Below are the code and all the weights of a small trained network. Each question names an input and a class and asks about switching units off, where a switched-off unit gives its printed mean instead of its output.

import numpy as np


def w(rows, s, z=0):
    codes = np.array(rows[::2]) - 128.0
    scale = np.full(codes.shape[1], s)
    scale[-1] = z or s
    return codes * scale


def f(y):
    return y / 2 * (1 + np.tanh(0.7978845608 * (y + 0.044715 * y**3)))


def log_softmax(a):
    a = a - a.max(-1, keepdims=True)
    return a - np.log(np.exp(a).sum(-1, keepdims=True))


def net(x, mask):
    res = np.array(x, float).reshape(1, 8) / 4 @ E
    y = f(res @ A[0][:, :-1].T + A[0][:, -1])
    res = res + np.where(mask, y, B[0][:, -1]) @ B[0][:, :-1]
    return log_softmax(res[-1] @ U[:, :-1].T + U[:, -1])


A, B = {}, {}
E = w([
[153,72,104,84,99,213,104,73],'x0',
[50,176,149,189,197,18,214,45],'x1',
[179,119,164,150,25,79,139,5],'x2',
[160,111,138,53,7,228,79,51],'x3',
[138,98,128,202,161,159,130,163],'x4',
[62,121,75,91,172,116,125,131],'x5',
[149,64,197,166,54,111,69,132],'x6',
[146,2,213,28,181,58,207,129],'x7',
],0.0062)
A[0] = w([
[162,177,22,212,116,179,138,226,170],'neuron 0',
[105,159,42,130,203,102,114,123,180],'neuron 1',
[116,177,148,188,83,124,119,124,196],'neuron 2',
[186,243,197,186,142,73,155,133,252],'neuron 3',
[218,118,139,122,126,254,183,123,234],'neuron 4',
[34,96,194,201,128,99,90,148,235],'neuron 5',
[170,81,68,170,119,177,139,155,248],'neuron 6',
[193,122,122,78,133,133,140,116,65],'neuron 7',
[96,130,135,177,118,34,168,54,221],'neuron 8',
[149,100,171,156,95,64,240,161,250],'neuron 9',
[178,89,171,140,247,70,170,186,228],'neuron 10',
],0.0086,0.0033)
B[0] = w([
[112,76,107,39,155,216,94,49,210],'neuron 0',
[127,161,130,46,246,152,215,181,189],'neuron 1',
[142,173,105,144,73,147,195,101,161],'neuron 2',
[170,111,54,108,83,155,189,128,202],'neuron 3',
[46,55,135,122,73,130,61,94,205],'neuron 4',
[182,91,62,104,52,161,228,159,187],'neuron 5',
[136,1,94,145,71,204,86,149,183],'neuron 6',
[79,124,142,97,120,132,115,125,140],'neuron 7',
[207,83,155,160,61,163,223,43,205],'neuron 8',
[118,47,85,86,66,194,83,109,202],'neuron 9',
[229,112,93,123,83,156,179,132,244],'neuron 10',
],0.0069,0.011)
U = w([
[252,30,185,155,43,153,130,46,217],'0',
[107,183,112,83,252,126,155,183,98],'1',
[131,198,67,88,109,69,189,135,160],'2',
[117,168,220,162,138,2,72,208,3],'3',
[46,93,145,47,126,149,55,73,73],'4',
],0.0068,0.0036)

Each question gives the input, the list of numbers given to net, and the class t.
The units are the neurons (one row each of A and B). Each row of codes is followed by its name. A weight is (code - 128) times the scale printed after its matrix; where a second scale follows, it is the last column's (A, B and U).
mask holds one flag per neuron, in row order. A switched-off neuron (its flag False) gives its mean, the last column of its row in B, instead of its output. The means were averaged over made-up inputs and are rounded, as every weight is.
A unit's drop is (log p(t) with every unit on - log p(t) with that unit switched off) / (log p(t) with every unit on - log p(t) with every unit switched off).
The circuit of an input: a set's keep is (log p(t) with only the set's units on - log p(t) with every unit switched off) / (log p(t) with every unit on - log p(t) with every unit switched off). Starting from all 11 units, units are removed one at a time, each time the one whose removal leaves the highest keep (on an exact tie, the one counted first), for as long as the keep stays at least 0.8.
units of the circuit, in order: the units of the circuit, biggest drop first
k most important neurons: the k neurons with the biggest drops, biggest first
drop of u: that unit's drop, to one decimal
input [2,2,-7,5,2,6,-7,0], class 1: 2 most important neurons -> (neuron 1; neuron 9)
input [-8,6,-2,-7,2,0,-4,6], class 0: most important neuron -> (neuron 8)
input [-2,8,2,4,1,3,-1,-7], class 2: units of the circuit, in order -> (neuron 6; neuron 9)
input [-8,-3,-8,5,8,0,1,0], class 4: units of the circuit, in order -> (neuron 8; neuron 0)
input [-3,2,-2,-2,-8,4,-4,-6], class 1: 2 most important neurons -> (neuron 1; neuron 10)
input [3,-1,4,5,-8,1,-5,6], class 4: units of the circuit, in order -> (neuron 10; neuron 8; neuron 7)
input [-5,-2,-8,2,-5,0,5,-8], class 4: 2 most important neurons -> (neuron 0; neuron 10)
input [-1,-8,1,-4,7,8,-8,7], class 1: 4 most important neurons -> (neuron 8; neuron 1; neuron 5; neuron 3)
input [-5,-6,-7,1,6,6,-7,-5], class 4: 2 most important neurons -> (neuron 0; neuron 6)
input [-4,-5,-1,-2,1,8,4,0], class 1: 3 most important neurons -> (neuron 8; neuron 4; neuron 9)
input [8,8,0,-8,-8,8,-5,-8], class 1: 2 most important neurons -> (neuron 1; neuron 10)
input [6,0,-2,6,-5,2,-4,-3], class 4: drop of neuron 10 -> 0.1
input [1,0,-4,-2,-4,4,6,-6], class 1: drop of neuron 9 -> 0.2
input [4,2,-5,-6,-4,2,0,1], class 1: drop of neuron 1 -> 0.3
input [-5,-1,-2,1,-4,7,-3,-1], class 1: most important neuron -> (neuron 1)
input [6,5,-2,1,-8,-5,-2,-6], class 2: drop of neuron 9 -> 0.2
